Below is a small trained network, with its code and all its weights. Each question gives an input and a class and asks what happens when units are switched off, that is, made to give their printed mean instead of their output.

import numpy as np


def w(rows, s, z=0):
    codes = np.array(rows[::2]) - 128.0
    scale = np.full(codes.shape[1], s)
    scale[-1] = z or s
    return codes * scale


def f(y):
    return np.maximum(y, 0)


def log_softmax(a):
    a = a - a.max(-1, keepdims=True)
    return a - np.log(np.exp(a).sum(-1, keepdims=True))


def net(x, mask):
    res = np.array(x, float).reshape(1, 6) / 4 @ E
    y = f(res @ A[0][:, :-1].T + A[0][:, -1])
    res = res + np.where(mask, y, B[0][:, -1]) @ B[0][:, :-1]
    return log_softmax(res[-1] @ U[:, :-1].T + U[:, -1])


A, B = {}, {}
E = w([
[107,135,136,140,41,30,29],'x0',
[85,41,66,136,94,147,121],'x1',
[2,60,123,44,196,81,122],'x2',
[178,165,57,26,125,135,98],'x3',
[147,42,238,59,99,201,97],'x4',
[140,60,125,124,15,122,176],'x5',
],0.0089)
A[0] = w([
[131,118,169,128,200,231,180,173],'neuron 1',
[87,32,137,36,105,174,60,127],'neuron 2',
[183,114,99,145,59,122,142,112],'neuron 3',
[133,213,137,165,142,81,38,106],'neuron 4',
[109,145,63,147,146,102,178,93],'neuron 5',
[55,56,145,142,119,82,116,157],'neuron 6',
[175,128,111,159,41,122,149,69],'neuron 7',
[169,177,151,167,161,183,118,103],'neuron 8',
[144,193,114,146,166,93,68,129],'neuron 9',
[163,120,169,118,114,161,95,40],'neuron 10',
[133,103,169,125,180,245,178,125],'neuron 11',
[131,142,146,155,106,86,128,16],'neuron 12',
[147,98,79,186,22,131,170,157],'neuron 13',
[135,165,131,116,158,145,145,49],'neuron 14',
[118,126,171,113,206,219,190,121],'neuron 15',
[163,115,147,191,129,221,128,130],'neuron 16',
[34,64,191,167,170,114,183,132],'neuron 17',
[161,139,135,158,104,177,181,149],'neuron 18',
[135,105,86,91,117,153,54,39],'neuron 19',
[148,109,151,195,137,241,113,180],'neuron 20',
[141,173,121,184,147,113,153,102],'neuron 21',
[146,131,171,113,101,191,105,79],'neuron 22',
[191,147,127,146,96,161,162,135],'neuron 23',
[118,100,116,190,78,134,155,86],'neuron 24',
[59,138,6,165,198,75,168,157],'neuron 25',
[114,115,179,121,179,143,154,117],'neuron 26',
[68,64,146,131,63,53,103,3],'neuron 27',
],0.011,0.0047)
B[0] = w([
[191,134,149,157,80,162,187,205],'neuron 1',
[122,42,60,98,158,83,169,248],'neuron 2',
[153,112,163,111,173,140,141,176],'neuron 3',
[147,159,107,150,142,66,76,194],'neuron 4',
[119,120,77,106,120,126,131,170],'neuron 5',
[130,91,161,161,79,93,114,213],'neuron 6',
[157,116,157,108,170,132,145,179],'neuron 7',
[139,110,145,161,75,120,91,170],'neuron 8',
[108,158,96,151,121,86,113,184],'neuron 9',
[119,97,95,121,123,126,134,154],'neuron 10',
[202,130,139,118,144,150,169,200],'neuron 11',
[133,143,128,98,164,122,105,143],'neuron 12',
[248,126,159,80,166,158,105,202],'neuron 13',
[112,147,139,163,112,131,142,144],'neuron 14',
[184,140,139,164,95,144,186,199],'neuron 15',
[143,108,145,102,88,170,113,176],'neuron 16',
[107,62,138,136,124,62,117,213],'neuron 17',
[144,115,145,103,123,165,119,173],'neuron 18',
[173,103,139,119,155,120,155,164],'neuron 19',
[169,101,137,94,74,179,107,185],'neuron 20',
[93,106,92,98,153,97,123,166],'neuron 21',
[100,103,103,99,130,134,119,165],'neuron 22',
[137,103,159,113,124,142,111,177],'neuron 23',
[178,138,133,113,144,124,101,166],'neuron 24',
[83,106,24,112,113,122,147,229],'neuron 25',
[136,108,142,148,132,107,169,166],'neuron 26',
[148,131,174,208,39,149,112,201],'neuron 27',
],0.013,0.015)
U = w([
[117,116,137,165,60,115,59,211],'0',
[160,225,196,199,127,90,97,173],'1',
[94,105,95,89,210,79,99,123],'2',
[160,161,223,106,137,214,116,65],'3',
[9,112,151,196,97,111,145,3],'4',
[141,89,112,115,122,152,181,181],'5',
[49,244,42,110,157,142,132,122],'6',
],0.011,0.0033)

Each question gives the input, the list of numbers given to net, and the class t.
The units are the neurons (one row each of A and B). Each row of codes is followed by its name. A weight is (code - 128) times the scale printed after its matrix; where a second scale follows, it is the last column's (A, B and U).
mask holds one flag per neuron, in row order. A switched-off neuron (its flag False) gives its mean, the last column of its row in B, instead of its output. The means were averaged over made-up inputs and are rounded, as every weight is.
A unit's drop is (log p(t) with every unit on - log p(t) with that unit switched off) / (log p(t) with every unit on - log p(t) with every unit switched off).
The circuit of an input: a set's keep is (log p(t) with only the set's units on - log p(t) with every unit switched off) / (log p(t) with every unit on - log p(t) with every unit switched off). Starting from the 12 units with the biggest drops (on a tie, the unit counted first), units are removed one at a time, each time the one whose removal leaves the highest keep (on an exact tie, the one counted first), for as long as the keep stays at least 0.8.
circuit, biggest first: the units of the circuit, biggest drop first
unit that matters most: the unit with the biggest drop
top k neurons: the k neurons with the biggest drops, biggest first
drop when u is switched off: that unit's drop, to one decimal
input [2,-2,0,8,6,7], class 2: unit that matters most	neuron 1
input [2,-1,4,2,2,5], class 0: top 2 neurons	[neuron 27; neuron 11]
input [3,2,-1,4,-5,4], class 2: circuit, biggest first	[neuron 1; neuron 15; neuron 20]
input [7,8,-8,4,7,-7], class 5: top 2 neurons	[neuron 20; neuron 19]
input [2,4,-1,1,3,-7], class 2: circuit, biggest first	[neuron 27; neuron 15]
input [1,8,-3,-6,-1,-3], class 0: top 2 neurons	[neuron 2; neuron 11]
input [1,5,1,-7,3,-4], class 0: circuit, biggest first	[neuron 6; neuron 17]
input [6,-6,-3,-5,2,-4], class 1: top 3 neurons	[neuron 2; neuron 25; neuron 4]
input [1,-5,-4,7,-2,3], class 1: circuit, biggest first	[neuron 2; neuron 25]
input [0,0,1,7,6,6], class 2: circuit, biggest first	[neuron 1; neuron 15; neuron 2]
input [-2,-3,-4,-2,-4,-8], class 0: top 2 neurons	[neuron 8; neuron 21]
input [4,1,7,2,3,0], class 4: top 2 neurons	[neuron 27; neuron 13]
input [8,7,7,-7,-2,-6], class 4: top 2 neurons	[neuron 13; neuron 25]
input [1,-5,-4,1,-4,4], class 1: circuit, biggest first	[neuron 2]
input [-1,8,6,-7,0,3], class 0: top 2 neurons	[neuron 27; neuron 24]
input [2,-8,1,-6,-4,-2], class 2: top 2 neurons	[neuron 27; neuron 21]
input [1,5,0,-2,-8,4], class 2: top 2 neurons	[neuron 1; neuron 15]
input [-2,-6,5,-1,-3,4], class 4: top 3 neurons	[neuron 13; neuron 2; neuron 11]
input [5,-7,-2,7,3,-4], class 1: drop when neuron 25 is switched off	0.2
input [4,6,2,-5,4,4], class 0: circuit, biggest first	[neuron 27]
input [6,7,-7,-2,-4,-5], class 2: drop when neuron 15 is switched off	0.2
